Below are the code and all the weights of a small trained network. Each question names an input and a class and asks about switching units off, where a switched-off unit gives its printed mean instead of its output.

import numpy as np


def w(rows, s, z=0):
    codes = np.array(rows[::2]) - 128.0
    scale = np.full(codes.shape[1], s)
    scale[-1] = z or s
    return codes * scale


def f(y):
    return y / 2 * (1 + np.tanh(0.7978845608 * (y + 0.044715 * y**3)))


def log_softmax(a):
    a = a - a.max(-1, keepdims=True)
    return a - np.log(np.exp(a).sum(-1, keepdims=True))


def net(x, mask):
    res = np.array(x, float).reshape(1, 3) / 4 @ E
    y = f(res @ A[0][:, :-1].T + A[0][:, -1])
    res = res + np.where(mask, y, B[0][:, -1]) @ B[0][:, :-1]
    return log_softmax(res[-1] @ U[:, :-1].T + U[:, -1])


A, B = {}, {}
E = w([
[152,112,240,135,111,144,44,177],'x0',
[116,98,112,113,252,191,74,155],'x1',
[41,147,73,157,109,95,64,145],'x2',
],0.012)
A[0] = w([
[152,139,91,115,227,174,56,117,75],'N1',
[135,109,214,117,70,104,98,205,110],'N2',
[110,113,203,116,139,125,76,176,87],'N3',
[73,121,230,118,130,129,84,80,117],'N4',
[74,142,77,107,151,148,191,71,101],'N5',
[167,86,160,181,99,142,112,247,90],'N6',
[57,143,96,154,96,84,46,156,79],'N7',
[144,134,134,135,45,74,161,142,85],'N8',
[169,147,123,146,32,99,113,111,109],'N9',
[122,135,50,89,180,132,205,138,153],'N10',
[135,202,65,229,139,68,13,159,105],'N11',
[129,191,1,55,90,97,217,50,208],'N12',
[140,198,199,145,130,129,70,142,104],'N13',
[224,110,168,60,192,100,204,142,71],'N14',
[240,97,184,103,145,162,178,87,103],'N15',
[116,201,174,195,57,38,129,101,159],'N16',
[114,107,88,134,203,172,114,215,187],'N17',
[19,117,82,213,106,111,22,69,104],'N18',
[165,95,168,133,103,116,100,208,103],'N19',
[121,145,208,92,95,144,58,185,252],'N20',
[74,106,139,127,228,174,47,119,98],'N21',
],0.0091,0.012)
B[0] = w([
[216,89,85,30,99,189,189,101,171],'N1',
[177,138,76,140,129,101,180,165,173],'N2',
[155,126,46,115,169,102,222,132,159],'N3',
[82,71,61,127,176,107,100,212,155],'N4',
[126,70,12,184,143,67,167,171,169],'N5',
[117,75,85,108,171,63,171,134,154],'N6',
[48,138,169,117,240,134,251,57,158],'N7',
[175,118,51,9,130,194,233,109,156],'N8',
[170,111,77,21,92,196,142,133,160],'N9',
[142,114,79,177,145,43,80,188,193],'N10',
[85,155,199,159,200,148,224,60,167],'N11',
[176,155,99,183,165,106,67,144,250],'N12',
[122,30,52,122,174,86,164,169,155],'N13',
[89,155,169,150,214,126,229,65,164],'N14',
[44,197,251,142,213,121,194,60,179],'N15',
[231,191,132,40,81,210,109,130,189],'N16',
[224,165,136,83,2,160,90,97,202],'N17',
[82,180,187,159,186,77,214,65,179],'N18',
[120,34,98,164,156,13,200,143,155],'N19',
[200,159,114,239,84,44,76,161,227],'N20',
[210,167,92,31,108,182,158,124,185],'N21',
],0.0084,0.018)
U = w([
[132,86,49,176,158,56,136,200,84],'0',
[170,141,110,8,99,192,138,110,109],'1',
[78,160,219,149,199,111,186,52,129],'2',
[164,183,168,223,85,105,23,145,250],'3',
[72,113,159,85,123,120,94,128,91],'4',
[73,80,127,150,112,173,144,149,96],'5',
],0.015,0.011)

Each question gives the input, the list of numbers given to net, and the class t.
The units are the neurons (one row each of A and B). Each row of codes is followed by its name. A weight is (code - 128) times the scale printed after its matrix; where a second scale follows, it is the last column's (A, B and U).
mask holds one flag per neuron, in row order. A switched-off neuron (its flag False) gives its mean, the last column of its row in B, instead of its output. The means were averaged over made-up inputs and are rounded, as every weight is.
A unit's drop is (log p(t) with every unit on - log p(t) with that unit switched off) / (log p(t) with every unit on - log p(t) with every unit switched off).
most important unit: the unit with the biggest drop
top k neurons: the k neurons with the biggest drops, biggest first
drop of u: that unit's drop, to one decimal
input [6,-8,-5], class 1: most important unit -> N16
input [-7,8,-6], class 1: top 4 neurons -> [N17 N1 N20 N21]
input [-2,-4,-4], class 1: top 2 neurons -> [N20 N18]
input [0,1,3], class 3: top 2 neurons -> [N15 N14]
input [-6,4,7], class 2: top 3 neurons -> [N18 N11 N7]
input [-1,1,3], class 3: top 2 neurons -> [N15 N14]
input [-6,7,2], class 1: top 2 neurons -> [N17 N1]
input [4,2,-5], class 2: top 3 neurons -> [N15 N10 N14]
input [7,-5,-7], class 0: top 2 neurons -> [N20 N2]
input [7,8,2], class 1: top 3 neurons -> [N21 N17 N1]
input [-6,6,7], class 2: top 4 neurons -> [N18 N11 N7 N20]
input [-3,-2,5], class 2: drop of N3 -> 0.0
input [6,-5,2], class 0: drop of N20 -> 0.2
input [-7,-3,8], class 2: most important unit -> N18
input [8,-1,-7], class 0: drop of N20 -> 0.3
